Below is a small trained network, with its code and all its weights. Each question gives an input and a class and asks what happens when units are switched off, that is, made to give their printed mean instead of their output.

import numpy as np


def w(rows, s, z=0):
    codes = np.array(rows[::2]) - 128.0
    scale = np.full(codes.shape[1], s)
    scale[-1] = z or s
    return codes * scale


def f(y):
    return np.maximum(y, 0)


def log_softmax(a):
    a = a - a.max(-1, keepdims=True)
    return a - np.log(np.exp(a).sum(-1, keepdims=True))


def net(x, mask):
    res = np.array(x, float).reshape(1, 5) / 4 @ E
    y = f(res @ A[0][:, :-1].T + A[0][:, -1])
    res = res + np.where(mask, y, B[0][:, -1]) @ B[0][:, :-1]
    return log_softmax(res[-1] @ U[:, :-1].T + U[:, -1])


A, B = {}, {}
E = w([
[67,192,197,92,53,75,81,2,115,237,115,160],'x0',
[129,127,124,128,129,127,129,129,129,134,134,127],'x1',
[51,174,48,172,116,102,102,167,100,149,38,66],'x2',
[92,154,161,69,183,71,225,126,9,89,212,76],'x3',
[117,129,118,122,125,126,130,120,145,115,141,121],'x4',
],0.012)
A[0] = w([
[149,143,138,140,108,91,188,206,79,46,160,116,107],'n1',
[94,208,195,80,120,65,192,94,42,140,178,122,90],'n2',
[49,168,75,170,84,97,67,97,128,214,24,105,62],'n3',
[163,120,115,110,173,110,202,192,74,42,176,80,197],'n4',
[121,156,138,176,70,130,69,69,204,231,71,156,143],'n5',
[168,110,201,100,65,163,63,79,185,194,141,190,161],'n6',
[134,58,44,180,132,154,130,186,179,113,72,101,91],'n7',
[207,75,52,173,147,229,95,221,229,57,95,133,254],'n8',
[83,170,48,179,203,95,187,186,67,90,95,63,105],'n9',
[76,188,168,39,102,77,164,49,2,178,177,93,31],'n10',
[77,174,161,83,183,89,187,97,62,200,166,93,59],'n11',
[144,137,168,141,20,135,44,65,206,207,117,179,205],'n12',
[80,133,54,169,156,121,125,198,68,87,114,54,130],'n13',
[123,108,82,140,220,120,220,207,62,33,155,62,119],'n14',
[218,70,175,119,205,149,198,185,84,54,210,133,222],'n15',
[84,123,118,124,81,128,77,81,147,170,79,121,65],'n16',
[185,40,133,101,84,162,62,119,180,95,139,115,191],'n17',
[197,91,149,66,131,183,186,147,151,50,212,139,211],'n18',
[24,209,19,197,163,75,97,173,84,156,15,22,154],'n19',
[183,57,72,178,173,197,87,224,213,34,95,146,239],'n20',
[197,135,184,104,109,140,115,33,114,163,197,168,182],'n21',
],0.0087,0.0073)
B[0] = w([
[143,100,76,116,126,159,162,155,127,142,96,95,182],'n1',
[174,105,181,157,100,58,102,119,101,73,144,105,209],'n2',
[71,199,99,141,31,166,52,95,136,171,56,82,206],'n3',
[192,77,50,133,195,166,179,190,71,148,129,124,223],'n4',
[58,159,97,117,117,177,67,68,204,195,91,181,211],'n5',
[118,138,136,88,213,123,131,95,167,168,178,200,198],'n6',
[86,193,152,105,62,129,135,144,79,83,131,88,191],'n7',
[174,185,221,206,63,15,80,91,99,33,176,96,250],'n8',
[69,164,132,89,56,135,150,187,82,77,123,55,200],'n9',
[216,181,216,209,67,42,90,113,74,59,142,77,217],'n10',
[140,187,189,161,70,82,139,152,89,41,157,55,191],'n11',
[108,141,167,100,197,170,141,71,211,175,156,218,221],'n12',
[69,145,113,68,73,139,153,183,99,99,83,49,194],'n13',
[150,94,66,61,98,197,206,205,74,114,93,60,228],'n14',
[199,44,84,186,195,132,178,154,61,130,144,193,243],'n15',
[111,126,140,134,100,148,63,104,150,172,106,127,169],'n16',
[141,96,172,137,186,85,151,88,158,138,165,179,179],'n17',
[168,47,116,158,217,102,150,146,98,143,176,182,216],'n18',
[5,242,117,112,1,143,55,130,111,136,47,14,245],'n19',
[170,165,211,183,79,26,98,98,55,41,185,82,244],'n20',
[137,100,164,137,209,87,179,69,179,162,175,194,199],'n21',
],0.0095,0.024)
U = w([
[248,113,234,224,173,18,139,96,105,65,212,181,254],'0',
[118,201,182,184,34,44,79,128,67,70,106,72,111],'1',
[133,102,153,48,215,187,139,58,234,220,183,247,110],'2',
[57,183,73,81,88,240,63,74,197,227,54,160,83],'3',
[229,3,17,150,231,214,213,208,57,125,163,180,150],'4',
[91,141,18,32,103,240,216,254,56,88,77,58,2],'5',
],0.0081,0.0056)

Each question gives the input, the list of numbers given to net, and the class t.
The units are the neurons (one row each of A and B). Each row of codes is followed by its name. A weight is (code - 128) times the scale printed after its matrix; where a second scale follows, it is the last column's (A, B and U).
mask holds one flag per neuron, in row order. A switched-off neuron (its flag False) gives its mean, the last column of its row in B, instead of its output. The means were averaged over made-up inputs and are rounded, as every weight is.
A unit's drop is (log p(t) with every unit on - log p(t) with that unit switched off) / (log p(t) with every unit on - log p(t) with every unit switched off).
The circuit of an input: a set's keep is (log p(t) with only the set's units on - log p(t) with every unit switched off) / (log p(t) with every unit on - log p(t) with every unit switched off). Starting from the 12 units with the biggest drops (on a tie, the unit counted first), units are removed one at a time, each time the one whose removal leaves the highest keep (on an exact tie, the one counted first), for as long as the keep stays at least 0.8.
units of the circuit, in order: the units of the circuit, biggest drop first
most important unit: the unit with the biggest drop
k most important neurons: the k neurons with the biggest drops, biggest first
drop when u is switched off: that unit's drop, to one decimal
input [-7,0,1,7,4], class 5: units of the circuit, in order -> [n14]
input [0,-6,4,1,-4], class 5: units of the circuit, in order -> [n8 n20]
input [0,2,-7,4,-3], class 4: 2 most important neurons -> [n8 n20]
input [0,6,0,0,5], class 0: 2 most important neurons -> [n19 n14]
input [1,8,-3,7,8], class 0: 3 most important neurons -> [n10 n2 n11]
input [7,5,-6,1,2], class 0: 2 most important neurons -> [n10 n2]
input [0,6,2,5,-4], class 5: 2 most important neurons -> [n8 n20]
input [1,1,2,-7,7], class 3: 2 most important neurons -> [n5 n12]
input [2,5,0,-8,1], class 2: 3 most important neurons -> [n19 n12 n6]
input [0,2,2,4,-1], class 5: 2 most important neurons -> [n8 n20]
input [3,-6,-1,0,-7], class 2: drop when n20 is switched off -> 0.1
input [-4,7,-5,-1,2], class 0: drop when n1 is switched off -> 0.0
input [1,8,-3,5,7], class 0: drop when n10 is switched off -> 0.3
input [-2,-3,5,1,0], class 5: most important unit -> n10
input [3,8,1,-8,1], class 3: drop when n3 is switched off -> 0.2
